Below are the code and all the weights of a small trained network. Each question names an input and a class and asks about switching units off, where a switched-off unit gives its printed mean instead of its output.

import numpy as np


def w(rows, s, z=0):
    codes = np.array(rows[::2]) - 128.0
    scale = np.full(codes.shape[1], s)
    scale[-1] = z or s
    return codes * scale


def norm(h):
    return h / np.sqrt((h * h).mean(-1, keepdims=True) + 1e-5)


def f(y):
    return np.maximum(y, 0)


def log_softmax(a):
    a = a - a.max(-1, keepdims=True)
    return a - np.log(np.exp(a).sum(-1, keepdims=True))


def net(x, mask):
    res = np.array(x, float).reshape(1, 6) / 4 @ E
    u = 0
    for l in range(4):
        y = f(norm(res) @ A[l][:, :-1].T + A[l][:, -1])
        res = res + np.where(mask[u : u + 4], y, B[l][:, -1]) @ B[l][:, :-1]
        u += 4
    return log_softmax(norm(res)[-1] @ U[:, :-1].T + U[:, -1])


A, B = {}, {}
E = w([
[110,98,99,182,37,83,158],'x0',
[70,251,211,114,184,43,250],'x1',
[75,145,125,230,114,191,46],'x2',
[125,139,39,123,77,10,129],'x3',
[29,105,124,143,228,147,122],'x4',
[169,88,38,104,164,159,1],'x5',
],0.0056)
A[0] = w([
[140,115,157,154,24,73,126,37],'0.n0',
[83,112,166,145,170,101,223,52],'0.n1',
[181,56,147,142,200,62,77,137],'0.n2',
[59,161,21,253,181,117,94,6],'0.n3',
],0.0054,0.0021)
B[0] = w([
[146,220,87,90,154,115,63,200],'0.n0',
[174,234,168,97,111,128,2,252],'0.n1',
[51,243,131,143,154,145,103,199],'0.n2',
[30,162,104,169,201,103,96,234],'0.n3',
],0.0082,0.0028)
A[1] = w([
[174,113,167,68,248,136,171,7],'1.n0',
[127,65,130,171,137,106,129,65],'1.n1',
[137,112,102,111,79,2,144,64],'1.n2',
[142,155,190,168,93,112,219,177],'1.n3',
],0.0086,0.0018)
B[1] = w([
[115,106,149,23,223,169,186,251],'1.n0',
[157,192,99,152,152,163,154,140],'1.n1',
[52,178,75,192,76,4,197,233],'1.n2',
[151,173,158,192,47,130,96,252],'1.n3',
],0.013,0.0037)
A[2] = w([
[177,186,118,101,120,254,115,249],'2.n0',
[173,161,97,98,195,187,195,4],'2.n1',
[147,118,88,136,79,201,92,113],'2.n2',
[127,125,128,171,118,134,62,163],'2.n3',
],0.0079,0.0012)
B[2] = w([
[173,74,154,71,140,76,126,253],'2.n0',
[160,97,112,3,146,99,65,196],'2.n1',
[176,71,156,163,87,47,100,189],'2.n2',
[126,76,126,158,176,185,182,202],'2.n3',
],0.011,0.0053)
A[3] = w([
[188,228,225,92,65,220,96,120],'3.n0',
[122,93,180,99,180,90,134,3],'3.n1',
[2,197,117,119,154,194,95,194],'3.n2',
[181,157,150,91,94,157,125,70],'3.n3',
],0.0072,0.0016)
B[3] = w([
[147,61,166,132,51,226,255,252],'3.n0',
[92,212,113,149,146,102,124,204],'3.n1',
[157,130,78,128,106,199,119,247],'3.n2',
[110,224,101,178,195,209,165,175],'3.n3',
],0.0093,0.004)
U = w([
[118,136,148,28,211,166,156,69],'0',
[77,153,76,193,176,206,97,131],'1',
[121,169,57,180,65,71,155,251],'2',
[169,149,215,175,80,192,207,15],'3',
[211,5,114,174,111,99,94,103],'4',
],0.013,0.002)

Each question gives the input, the list of numbers given to net, and the class t.
The units are the neurons (one row each of A and B). Each row of codes is followed by its name. A weight is (code - 128) times the scale printed after its matrix; where a second scale follows, it is the last column's (A, B and U).
mask holds one flag per neuron, layer by layer. A switched-off neuron (its flag False) gives its mean, the last column of its row in B, instead of its output. The means were averaged over made-up inputs and are rounded, as every weight is.
A unit's drop is (log p(t) with every unit on - log p(t) with that unit switched off) / (log p(t) with every unit on - log p(t) with every unit switched off).
The circuit of an input: a set's keep is (log p(t) with only the set's units on - log p(t) with every unit switched off) / (log p(t) with every unit on - log p(t) with every unit switched off). Starting from the 12 units with the biggest drops (on a tie, the unit counted first), units are removed one at a time, each time the one whose removal leaves the highest keep (on an exact tie, the one counted first), for as long as the keep stays at least 0.8.
units of the circuit, in order: the units of the circuit, biggest drop first
top k neurons: the k neurons with the biggest drops, biggest first
k most important neurons of layer l: the k neurons of layer l with the biggest drops, biggest first
drop when u is switched off: that unit's drop, to one decimal
input [4,8,-3,-1,5,1], class 3: top 3 neurons -> 1.n3; 0.n1; 3.n0
input [0,-8,4,-3,4,-6], class 4: units of the circuit, in order -> 2.n2
input [3,-3,1,0,-7,-5], class 2: 2 most important neurons of layer 0 -> 0.n0; 0.n1
input [-8,-3,6,-5,2,-1], class 0: top 2 neurons -> 1.n3; 2.n0
input [3,-7,-2,-1,-7,-7], class 2: top 3 neurons -> 1.n2; 0.n0; 0.n1
input [-1,-8,-5,7,4,1], class 2: units of the circuit, in order -> 1.n2; 2.n0
input [-4,-4,4,-6,5,4], class 4: units of the circuit, in order -> 2.n2; 2.n0
input [-8,7,5,7,2,-8], class 3: units of the circuit, in order -> 3.n0; 1.n2; 1.n3
input [-3,-5,6,7,0,-3], class 1: 2 most important neurons of layer 2 -> 2.n0; 2.n3
input [-2,-8,6,-1,5,3], class 4: top 2 neurons -> 2.n2; 1.n2
input [-6,-6,-6,2,-7,-8], class 2: top 2 neurons -> 1.n2; 0.n1
input [-7,-6,8,-6,3,0], class 4: 2 most important neurons of layer 1 -> 1.n0; 1.n2
input [-4,4,2,3,4,8], class 1: 2 most important neurons of layer 0 -> 0.n3; 0.n2
input [2,-4,-3,2,6,3], class 1: top neuron -> 0.n2
input [4,6,7,4,6,-2], class 1: drop when 1.n2 is switched off -> 0.2
input [2,-6,-2,7,2,4], class 2: drop when 2.n0 is switched off -> 0.1
input [-4,-8,-8,2,-8,-6], class 2: drop when 1.n2 is switched off -> 0.4
input [-8,-8,7,3,0,-5], class 4: drop when 1.n2 is switched off -> 0.1
